Here is a tiny trained network, its code and every weight. The questions are about switching its units off for an input and a class, where a switched-off unit gives its printed mean instead of its output.

import numpy as np


def w(rows, s, z=0):
    codes = np.array(rows[::2]) - 128.0
    scale = np.full(codes.shape[1], s)
    scale[-1] = z or s
    return codes * scale


def norm(h):
    return h / np.sqrt((h * h).mean(-1, keepdims=True) + 1e-5)


def f(y):
    return np.maximum(y, 0)


def log_softmax(a):
    a = a - a.max(-1, keepdims=True)
    return a - np.log(np.exp(a).sum(-1, keepdims=True))


def net(x, mask):
    res = np.array(x, float).reshape(1, 6) / 4 @ E
    u = 0
    for l in range(4):
        y = f(norm(res) @ A[l][:, :-1].T + A[l][:, -1])
        res = res + np.where(mask[u : u + 8], y, B[l][:, -1]) @ B[l][:, :-1]
        u += 8
    return log_softmax(norm(res)[-1] @ U[:, :-1].T + U[:, -1])


A, B = {}, {}
E = w([
[80,131,50,78],'x0',
[2,166,183,134],'x1',
[52,58,91,216],'x2',
[142,167,133,191],'x3',
[61,96,154,39],'x4',
[120,123,165,129],'x5',
],0.008)
A[0] = w([
[67,185,206,235,47],'0.n1',
[132,84,113,90,193],'0.n2',
[122,186,137,18,158],'0.n3',
[206,62,152,145,119],'0.n4',
[161,76,95,254,2],'0.n5',
[160,124,105,48,81],'0.n6',
[170,95,92,98,159],'0.n7',
[67,30,86,111,124],'0.n8',
],0.008,0.004)
B[0] = w([
[1,30,204,207,238],'0.n1',
[68,161,9,207,203],'0.n2',
[123,183,119,127,252],'0.n3',
[174,133,88,196,209],'0.n4',
[120,110,137,106,212],'0.n5',
[139,134,168,173,185],'0.n6',
[145,118,142,198,202],'0.n7',
[87,57,52,96,214],'0.n8',
],0.0079,0.0041)
A[1] = w([
[182,136,82,37,8],'1.n1',
[196,93,204,188,203],'1.n2',
[148,254,135,19,186],'1.n3',
[167,65,41,166,94],'1.n4',
[91,227,103,249,251],'1.n5',
[166,166,188,122,84],'1.n6',
[162,126,147,164,130],'1.n7',
[139,235,90,109,77],'1.n8',
],0.007,0.0026)
B[1] = w([
[209,133,209,150,144],'1.n1',
[191,113,122,143,202],'1.n2',
[130,214,217,83,203],'1.n3',
[128,80,48,90,194],'1.n4',
[89,75,255,92,253],'1.n5',
[65,168,89,76,148],'1.n6',
[129,80,32,110,158],'1.n7',
[227,148,195,61,167],'1.n8',
],0.007,0.0061)
A[2] = w([
[68,146,120,208,225],'2.n1',
[137,167,173,109,62],'2.n2',
[176,112,203,83,102],'2.n3',
[139,207,60,149,232],'2.n4',
[104,168,105,18,148],'2.n5',
[146,124,113,3,246],'2.n6',
[96,60,93,107,179],'2.n7',
[112,110,100,93,88],'2.n8',
],0.012,0.0013)
B[2] = w([
[92,14,218,102,254],'2.n1',
[107,112,167,168,201],'2.n2',
[66,254,75,92,230],'2.n3',
[103,126,208,114,169],'2.n4',
[76,201,142,136,229],'2.n5',
[146,220,173,190,235],'2.n6',
[79,147,58,83,245],'2.n7',
[60,164,21,126,165],'2.n8',
],0.007,0.0047)
A[3] = w([
[225,107,87,154,162],'3.n1',
[68,104,253,163,158],'3.n2',
[78,78,69,178,46],'3.n3',
[69,132,121,255,208],'3.n4',
[82,70,50,96,198],'3.n5',
[144,176,102,120,3],'3.n6',
[168,34,105,117,219],'3.n7',
[88,57,131,148,151],'3.n8',
],0.0093,0.0025)
B[3] = w([
[134,110,114,210,184],'3.n1',
[71,83,195,159,255],'3.n2',
[105,148,154,18,189],'3.n3',
[157,13,121,85,214],'3.n4',
[134,196,84,104,209],'3.n5',
[139,126,182,123,141],'3.n6',
[186,255,93,165,194],'3.n7',
[185,94,125,90,209],'3.n8',
],0.01,0.0071)
U = w([
[194,229,177,70,39],'0',
[115,101,39,89,253],'1',
[211,128,61,200,166],'2',
[82,168,135,131,173],'3',
[81,10,146,153,171],'4',
],0.014,0.0035)

Each question gives the input, the list of numbers given to net, and the class t.
The units are the neurons (one row each of A and B). Each row of codes is followed by its name. A weight is (code - 128) times the scale printed after its matrix; where a second scale follows, it is the last column's (A, B and U).
mask holds one flag per neuron, layer by layer. A switched-off neuron (its flag False) gives its mean, the last column of its row in B, instead of its output. The means were averaged over made-up inputs and are rounded, as every weight is.
A unit's drop is (log p(t) with every unit on - log p(t) with that unit switched off) / (log p(t) with every unit on - log p(t) with every unit switched off).
The circuit of an input: a set's keep is (log p(t) with only the set's units on - log p(t) with every unit switched off) / (log p(t) with every unit on - log p(t) with every unit switched off). Starting from the 12 units with the biggest drops (on a tie, the unit counted first), units are removed one at a time, each time the one whose removal leaves the highest keep (on an exact tie, the one counted first), for as long as the keep stays at least 0.8.
circuit, biggest first: the units of the circuit, biggest drop first
most important unit: the unit with the biggest drop
k most important neurons: the k neurons with the biggest drops, biggest first
top k neurons in layer l: the k neurons of layer l with the biggest drops, biggest first
drop of u: that unit's drop, to one decimal
input [-5,-3,-1,8,-6,2], class 4: circuit, biggest first => (1.n5; 3.n4)
input [-5,-4,5,-1,1,6], class 2: most important unit => 3.n7
input [7,4,-5,0,4,-5], class 0: circuit, biggest first => (0.n1; 2.n6)
input [2,3,7,3,1,-6], class 1: circuit, biggest first => (0.n8; 2.n7; 3.n5)
input [7,0,-4,7,7,8], class 0: top 2 neurons in layer 1 => (1.n8; 1.n3)
input [1,-2,-5,-4,-8,2], class 2: circuit, biggest first => (3.n1; 3.n3)
input [0,0,-1,4,7,-1], class 0: 2 most important neurons => (0.n1; 0.n3)
input [4,-3,-2,5,8,-8], class 0: top 2 neurons in layer 2 => (2.n6; 2.n1)
input [5,-3,-2,5,5,5], class 0: 3 most important neurons => (0.n1; 1.n8; 0.n3)
input [3,5,7,1,8,4], class 1: top 2 neurons in layer 1 => (1.n5; 1.n3)
input [3,-1,-2,0,5,3], class 0: 3 most important neurons => (0.n1; 0.n3; 1.n8)
input [-3,-7,6,-8,1,0], class 1: top 2 neurons in layer 0 => (0.n8; 0.n2)
input [1,-2,2,-6,-4,-1], class 2: top 2 neurons in layer 3 => (3.n7; 3.n2)
input [-6,-2,0,2,5,-7], class 2: top neuron in layer 0 => (0.n4)
input [1,-2,-1,-4,-3,-8], class 2: top 2 neurons in layer 0 => (0.n1; 0.n8)
input [8,2,7,8,7,0], class 1: top 2 neurons in layer 0 => (0.n8; 0.n1)
input [8,-3,-4,-4,0,6], class 0: 2 most important neurons => (0.n1; 1.n8)
input [-3,7,-5,8,2,-2], class 4: drop of 0.n1 => 0.5
input [3,2,3,-1,0,-2], class 1: drop of 0.n1 => 0.0
input [1,5,-6,4,-7,6], class 4: drop of 0.n1 => 0.6
input [1,-6,-6,-6,-7,7], class 2: top neuron in layer 3 => (3.n1)
